Here is a tiny trained network, its code and every weight. The questions are about switching its units off for an input and a target symbol, where a switched-off unit gives its printed mean instead of its output.

import numpy as np


def w(rows, s, z=0):
    codes = np.array(rows[::2]) - 128.0
    scale = np.full(codes.shape[1], s)
    scale[-1] = z or s
    return codes * scale


def norm(h):
    return h / np.sqrt((h * h).mean(-1, keepdims=True) + 1e-5)


def softmax(a):
    e = np.exp(a - a.max(-1, keepdims=True))
    return e / e.sum(-1, keepdims=True)


def log_softmax(a):
    a = a - a.max(-1, keepdims=True)
    return a - np.log(np.exp(a).sum(-1, keepdims=True))


def net(x, mask):
    ids = ['ΓΘΦΨΩβδεζξπτ'.index(c) for c in x.split()]
    T = len(ids)
    res = E[ids] + P[:T]
    u = 0
    for l in range(2):
        r = norm(res)
        for j in range(3):
            rows = slice(2 * j, 2 * j + 2)
            q, k, v = (r @ M[l][rows].T for M in (Q, K, V))
            z = softmax(np.where(np.tri(T) > 0, q @ k.T / 2**0.5, -1e9)) @ v
            o = O[l][rows]
            res = res + np.where(mask[u + j], z, o[:, -1]) @ o[:, :-1]
        u += 3
    return log_softmax(norm(res)[-1] @ U[:, :-1].T + U[:, -1])


Q, K, V, O = {}, {}, {}, {}
E = w([
[173,145,91,190],'Γ',
[101,99,102,201],'Θ',
[134,107,145,120],'Φ',
[72,183,107,181],'Ψ',
[117,176,51,115],'Ω',
[97,151,225,156],'β',
[199,117,200,217],'δ',
[163,217,123,225],'ε',
[90,145,95,92],'ζ',
[224,176,159,22],'ξ',
[124,167,162,255],'π',
[127,233,82,197],'τ',
],0.015)
P = w([
[96,205,137,165],'0',
[168,105,9,213],'1',
[93,206,148,157],'2',
[142,74,40,173],'3',
[98,205,152,159],'4',
[118,48,65,153],'5',
[101,205,148,157],'6',
[105,39,82,133],'7',
[101,205,146,155],'8',
[104,19,110,128],'9',
[102,202,141,156],'10',
[91,7,126,105],'11',
],0.017)
Q[0] = w([
[1,181,121,178],'0.h0',
[6,173,96,98],'0.h0',
[143,161,81,16],'0.h1',
[78,206,167,135],'0.h1',
[198,67,89,144],'0.h2',
[120,129,32,169],'0.h2',
],0.011)
K[0] = w([
[143,191,156,163],'0.h0',
[104,103,157,197],'0.h0',
[99,150,63,136],'0.h1',
[199,209,129,6],'0.h1',
[147,100,86,154],'0.h2',
[148,127,85,89],'0.h2',
],0.013)
V[0] = w([
[167,86,50,2],'0.h0',
[70,129,105,161],'0.h0',
[238,86,143,92],'0.h1',
[185,86,107,24],'0.h1',
[188,37,130,228],'0.h2',
[182,194,43,157],'0.h2',
],0.0069)
O[0] = w([
[53,156,84,107,2],'0.h0',
[194,172,151,128,162],'0.h0',
[235,198,77,1,79],'0.h1',
[125,169,172,46,47],'0.h1',
[41,138,102,153,142],'0.h2',
[144,102,49,136,180],'0.h2',
],0.007,0.0093)
Q[1] = w([
[79,245,171,136],'1.h0',
[118,127,12,81],'1.h0',
[179,61,84,149],'1.h1',
[151,132,191,247],'1.h1',
[71,207,167,158],'1.h2',
[152,68,84,183],'1.h2',
],0.013)
K[1] = w([
[179,238,98,119],'1.h0',
[75,104,8,122],'1.h0',
[116,101,96,72],'1.h1',
[141,81,116,225],'1.h1',
[59,134,140,166],'1.h2',
[192,119,93,157],'1.h2',
],0.016)
V[1] = w([
[167,238,114,77],'1.h0',
[130,249,156,164],'1.h0',
[93,108,92,205],'1.h1',
[165,167,211,191],'1.h1',
[66,118,175,136],'1.h2',
[206,113,105,150],'1.h2',
],0.011)
O[1] = w([
[190,203,254,66,81],'1.h0',
[69,107,155,32,176],'1.h0',
[168,130,89,35,252],'1.h1',
[123,137,161,39,170],'1.h1',
[166,157,166,85,124],'1.h2',
[155,92,103,189,167],'1.h2',
],0.0091,0.012)
U = w([
[234,109,68,140,215],'Γ',
[109,79,119,148,158],'Θ',
[141,3,161,95,93],'Φ',
[28,155,120,135,19],'Ψ',
[129,141,77,67,85],'Ω',
[91,86,222,133,114],'β',
[222,92,189,171,79],'δ',
[181,182,141,175,102],'ε',
[91,97,112,53,76],'ζ',
[241,126,153,76,254],'ξ',
[115,138,190,234,18],'π',
[125,176,114,132,99],'τ',
],0.015,0.0061)

Each question gives the input, a string of symbols that net reads in full, and the target symbol t.
The units are the heads (2 rows each of Q, K, V and O). Each row of codes is followed by its name. A weight is (code - 128) times the scale printed after its matrix; where a second scale follows, it is the last column's (O and U).
mask holds one flag per head, layer by layer. A switched-off head (its flag False) gives its mean, the last column of its rows in O, instead of its output. The means were averaged over made-up inputs and are rounded, as every weight is.
A unit's drop is (log p(t) with every unit on - log p(t) with that unit switched off) / (log p(t) with every unit on - log p(t) with every unit switched off).
The circuit of an input: a set's keep is (log p(t) with only the set's units on - log p(t) with every unit switched off) / (log p(t) with every unit on - log p(t) with every unit switched off). Starting from all 6 units, units are removed one at a time, each time the one whose removal leaves the highest keep (on an exact tie, the one counted first), for as long as the keep stays at least 0.8.
units of the circuit, in order: the units of the circuit, biggest drop first
unit that matters most: the unit with the biggest drop
heads that matter: for each layer, one digit per head in row order, 1 if its drop is at least 0.15 and else 0, layers parted by /
drop when u is switched off: that unit's drop, to one decimal
input ε Ψ Γ Φ ξ β β Ω ζ β Θ, target ξ: units of the circuit, in order : (1.h0)
input Ψ Φ π β β β Θ β Φ, target Φ: heads that matter : 110 / 100
input β δ β ξ Ω Ω β τ ξ β Ω Ψ, target Γ: heads that matter : 000 / 100
input δ ξ Ψ π Φ ε ε Ψ Ψ Ψ Γ, target ξ: units of the circuit, in order : (1.h0, 0.h1)
input β β δ Ω ξ π ξ Ψ Ψ, target ξ: heads that matter : 000 / 000
input ξ ε ζ ξ ξ Θ Φ Θ Ω, target ξ: heads that matter : 000 / 100
input Ψ Ω ε Θ Θ β π Θ Φ ξ Θ, target ξ: heads that matter : 010 / 000
input ξ Ψ ζ β β, target ξ: heads that matter : 000 / 000
input β ξ Ω Ψ Γ Ω β δ β, target ξ: heads that matter : 010 / 000
input ξ Φ β β Γ Θ β Φ β ξ, target Θ: heads that matter : 100 / 010
input β β β Ω Ω ξ π Ψ Ψ Θ Ψ δ, target Γ: heads that matter : 010 / 100
input β β Φ, target Φ: heads that matter : 111 / 100
input δ β Θ π Θ ξ δ, target ξ: heads that matter : 010 / 000
input Ψ π ξ Θ ε δ Φ Φ Ψ, target ξ: unit that matters most : 1.h0
input π δ β ξ τ, target ξ: units of the circuit, in order : (0.h1, 1.h0)
input δ ξ Ψ Φ π Ψ β β ε, target ξ: heads that matter : 010 / 100
input β Ψ Ψ β β Ω β Γ ξ β β Θ, target Γ: heads that matter : 000 / 100
input β Ψ Φ δ Φ ξ β δ β Ψ Φ Θ, target Γ: drop when 1.h0 is switched off : 0.7
input Θ Ψ ε Θ β β Θ π β Φ, target Γ: drop when 0.h1 is switched off : 0.0
input β Ψ π δ π ξ ξ τ Θ δ δ, target ξ: drop when 0.h1 is switched off : 0.1
input π Γ β β Θ Ω π β β ξ Φ, target ξ: unit that matters most : 0.h1
